Below is a small trained network, with its code and all its weights. Each question gives an input and a target symbol and asks what happens when units are switched off, that is, made to give their printed mean instead of their output.

import numpy as np


def w(rows, s, z=0):
    codes = np.array(rows[::2]) - 128.0
    scale = np.full(codes.shape[1], s)
    scale[-1] = z or s
    return codes * scale


def norm(h):
    return h / np.sqrt((h * h).mean(-1, keepdims=True) + 1e-5)


def f(y):
    return np.maximum(y, 0)


def softmax(a):
    e = np.exp(a - a.max(-1, keepdims=True))
    return e / e.sum(-1, keepdims=True)


def log_softmax(a):
    a = a - a.max(-1, keepdims=True)
    return a - np.log(np.exp(a).sum(-1, keepdims=True))


def net(x, mask):
    ids = ['ΞΩαγημπ'.index(c) for c in x.split()]
    T = len(ids)
    res = E[ids] + P[:T]
    r = norm(res)
    for j in range(2):
        rows = slice(4 * j, 4 * j + 4)
        q, k, v = (r @ M[0][rows].T for M in (Q, K, V))
        z = softmax(np.where(np.tri(T) > 0, q @ k.T / 4**0.5, -1e9)) @ v
        o = O[0][rows]
        res = res + np.where(mask[j], z, o[:, -1]) @ o[:, :-1]
    y = f(norm(res) @ A[0][:, :-1].T + A[0][:, -1])
    res = res + np.where(mask[2:18], y, B[0][:, -1]) @ B[0][:, :-1]
    return log_softmax(norm(res)[-1] @ U[:, :-1].T + U[:, -1])


Q, K, V, O, A, B = {}, {}, {}, {}, {}, {}
E = w([
[111,147,98,4,166,140,112,100,43,204],'Ξ',
[72,70,128,130,123,139,120,50,116,99],'Ω',
[127,151,53,215,142,153,149,176,79,149],'α',
[130,99,104,100,151,73,196,121,157,96],'γ',
[137,91,189,154,126,153,110,184,120,212],'η',
[149,119,125,200,129,34,100,132,83,183],'μ',
[148,98,154,112,162,119,19,137,133,91],'π',
],0.021)
P = w([
[156,127,8,75,72,131,102,173,183,195],'0',
[166,160,68,101,92,142,113,123,165,165],'1',
[132,140,92,110,97,131,105,132,170,142],'2',
[174,122,105,107,127,152,139,109,135,120],'3',
[107,124,134,119,120,120,123,124,148,111],'4',
[145,114,147,110,142,135,143,108,118,100],'5',
[125,114,168,126,147,116,144,129,119,89],'6',
[123,121,185,111,151,113,145,120,97,80],'7',
[107,125,207,118,161,97,132,134,92,64],'8',
],0.014)
Q[0] = w([
[114,124,64,124,103,79,123,73,52,141],'H1',
[95,4,154,113,180,138,122,116,134,31],'H1',
[101,126,127,136,161,113,198,142,141,51],'H1',
[108,203,145,201,94,231,162,124,165,86],'H1',
[118,129,140,67,137,158,103,164,206,124],'H2',
[104,55,197,112,201,15,159,77,135,106],'H2',
[116,64,80,153,156,70,185,63,113,110],'H2',
[97,69,93,191,103,97,87,169,254,98],'H2',
],0.009)
K[0] = w([
[149,175,115,107,255,82,99,117,111,55],'H1',
[121,114,235,133,184,91,161,149,127,109],'H1',
[84,86,165,166,161,89,128,123,58,96],'H1',
[75,132,91,159,32,163,222,125,135,148],'H1',
[103,99,129,63,137,96,90,119,149,149],'H2',
[120,81,234,162,160,80,156,160,44,54],'H2',
[154,117,186,209,206,126,88,154,113,123],'H2',
[67,112,141,183,49,73,110,198,135,122],'H2',
],0.009)
V[0] = w([
[172,144,151,153,137,18,81,54,119,126],'H1',
[195,177,155,144,102,75,149,144,154,136],'H1',
[94,93,217,164,109,138,142,100,97,251],'H1',
[57,255,82,142,108,117,242,90,108,144],'H1',
[133,150,154,31,111,152,145,90,172,105],'H2',
[114,179,113,132,187,108,135,145,107,119],'H2',
[161,172,224,85,139,179,129,216,166,181],'H2',
[108,196,60,145,114,151,172,143,114,153],'H2',
],0.0074)
O[0] = w([
[172,1,80,121,82,153,81,210,162,192,152],'H1',
[135,53,81,171,87,75,119,94,161,96,137],'H1',
[178,147,24,3,100,113,121,111,164,125,22],'H1',
[131,34,101,70,208,98,222,183,125,146,18],'H1',
[147,130,158,89,118,21,251,104,108,170,100],'H2',
[63,78,155,113,90,217,127,119,112,112,88],'H2',
[147,130,145,154,177,171,142,105,169,146,4],'H2',
[90,91,215,106,129,105,108,114,80,67,114],'H2',
],0.0079,0.0031)
A[0] = w([
[107,103,129,144,97,91,168,114,98,116,14],'N1',
[141,100,136,178,157,122,105,116,190,129,90],'N2',
[114,95,112,109,164,112,141,91,152,114,120],'N3',
[131,131,102,86,70,102,162,139,140,136,91],'N4',
[128,157,125,170,93,150,128,125,140,123,85],'N5',
[160,143,122,124,146,171,101,147,141,154,233],'N6',
[112,78,178,126,116,85,165,133,107,123,12],'N7',
[134,121,94,176,99,136,135,130,129,158,87],'N8',
[115,101,116,190,158,142,140,137,118,139,124],'N9',
[127,173,158,123,186,141,166,67,174,89,32],'N10',
[103,129,132,82,142,132,126,123,82,104,3],'N11',
[124,147,183,166,128,142,149,160,110,192,154],'N12',
[102,125,159,134,103,161,142,81,165,71,118],'N13',
[139,168,135,50,131,113,95,79,118,135,114],'N14',
[127,89,105,145,152,155,130,191,97,249,80],'N15',
[111,96,90,57,145,182,125,147,149,147,84],'N16',
],0.015,0.005)
B[0] = w([
[148,112,146,156,142,89,163,123,108,102,218],'N1',
[144,117,121,106,92,168,102,160,94,138,217],'N2',
[117,151,140,133,157,139,79,87,123,129,248],'N3',
[90,111,145,154,131,125,76,121,107,101,215],'N4',
[153,86,131,99,108,133,148,189,119,118,165],'N5',
[84,112,131,166,146,61,146,128,101,82,213],'N6',
[126,171,140,154,165,74,144,137,125,100,254],'N7',
[196,139,149,137,103,106,192,169,150,193,166],'N8',
[128,140,131,97,116,137,59,108,135,127,224],'N9',
[109,141,105,145,159,159,93,98,131,194,196],'N10',
[136,154,161,107,121,195,128,163,107,97,150],'N11',
[171,99,59,142,91,137,115,113,127,150,207],'N12',
[168,139,98,128,157,62,219,162,174,179,191],'N13',
[100,108,159,148,118,160,50,198,105,126,235],'N14',
[206,147,121,124,87,88,251,135,205,221,203],'N15',
[144,97,142,73,102,125,198,66,125,115,162],'N16',
],0.012,0.0068)
U = w([
[112,154,113,134,127,140,146,80,97,92,4],'Ξ',
[105,154,230,52,156,193,201,135,96,119,239],'Ω',
[158,115,61,184,95,100,201,168,108,177,123],'α',
[100,146,108,206,96,171,40,137,5,56,202],'γ',
[124,2,50,98,137,130,124,68,94,61,77],'η',
[76,131,160,187,203,48,184,96,84,59,190],'μ',
[85,131,125,149,234,170,95,64,151,187,187],'π',
],0.0063,0.002)

Each question gives the input, a string of symbols that net reads in full, and the target symbol t.
The units are the heads (4 rows each of Q, K, V and O) and the neurons (one row each of A and B). Each row of codes is followed by its name. A weight is (code - 128) times the scale printed after its matrix; where a second scale follows, it is the last column's (O, A, B and U).
mask holds one flag per unit, heads first, then neurons. A switched-off unit (its flag False) gives its mean, the last column of its rows in O or B, instead of its output. The means were averaged over made-up inputs and are rounded, as every weight is.
A unit's drop is (log p(t) with every unit on - log p(t) with that unit switched off) / (log p(t) with every unit on - log p(t) with every unit switched off).
The circuit of an input: a set's keep is (log p(t) with only the set's units on - log p(t) with every unit switched off) / (log p(t) with every unit on - log p(t) with every unit switched off). Starting from the 12 units with the biggest drops (on a tie, the unit counted first), units are removed one at a time, each time the one whose removal leaves the highest keep (on an exact tie, the one counted first), for as long as the keep stays at least 0.8.
units of the circuit, in order: the units of the circuit, biggest drop first
which heads matter: for each layer, one digit per head in row order, 1 if its drop is at least 0.15 and else 0, layers parted by /
drop when u is switched off: that unit's drop, to one decimal
input Ξ η α η Ω μ μ, target α: which heads matter -> 10
input γ α α η γ η η π γ, target α: units of the circuit, in order -> [H1, H2, N13]
input Ω π Ω, target α: which heads matter -> 00
input μ η Ω γ γ γ μ γ μ, target α: units of the circuit, in order -> [H1, N15]
input Ξ η γ α Ξ γ Ω α Ω, target Ω: units of the circuit, in order -> [H1, N11, N13]
input π α μ, target γ: units of the circuit, in order -> [H2]
input γ η η Ω γ η η γ Ω, target π: which heads matter -> 01
input γ Ω Ξ η γ μ γ Ω, target η: which heads matter -> 11
input μ Ξ Ξ, target Ω: which heads matter -> 00
input α γ γ γ η α η η, target γ: units of the circuit, in order -> [H1, N14]
input γ γ η γ γ α γ γ Ξ, target Ω: units of the circuit, in order -> [H1, N11, N15]
input π μ α Ω γ η γ γ, target π: units of the circuit, in order -> [H2, N10]
input η γ Ξ Ω, target μ: which heads matter -> 01
input η π Ω, target α: units of the circuit, in order -> [N13]
input γ α γ, target μ: which heads matter -> 00
input η γ Ω, target π: which heads matter -> 11
input γ γ Ω η γ γ γ α, target α: which heads matter -> 10
input η α Ω Ω, target Ω: which heads matter -> 10
input γ γ γ α γ γ γ η, target α: which heads matter -> 00
input Ω η γ γ γ γ γ γ η, target γ: drop when H1 is switched off -> 3.8
input η γ γ μ α Ω, target η: drop when N13 is switched off -> 0.2
input Ξ γ γ γ η, target α: drop when N12 is switched off -> 0.4
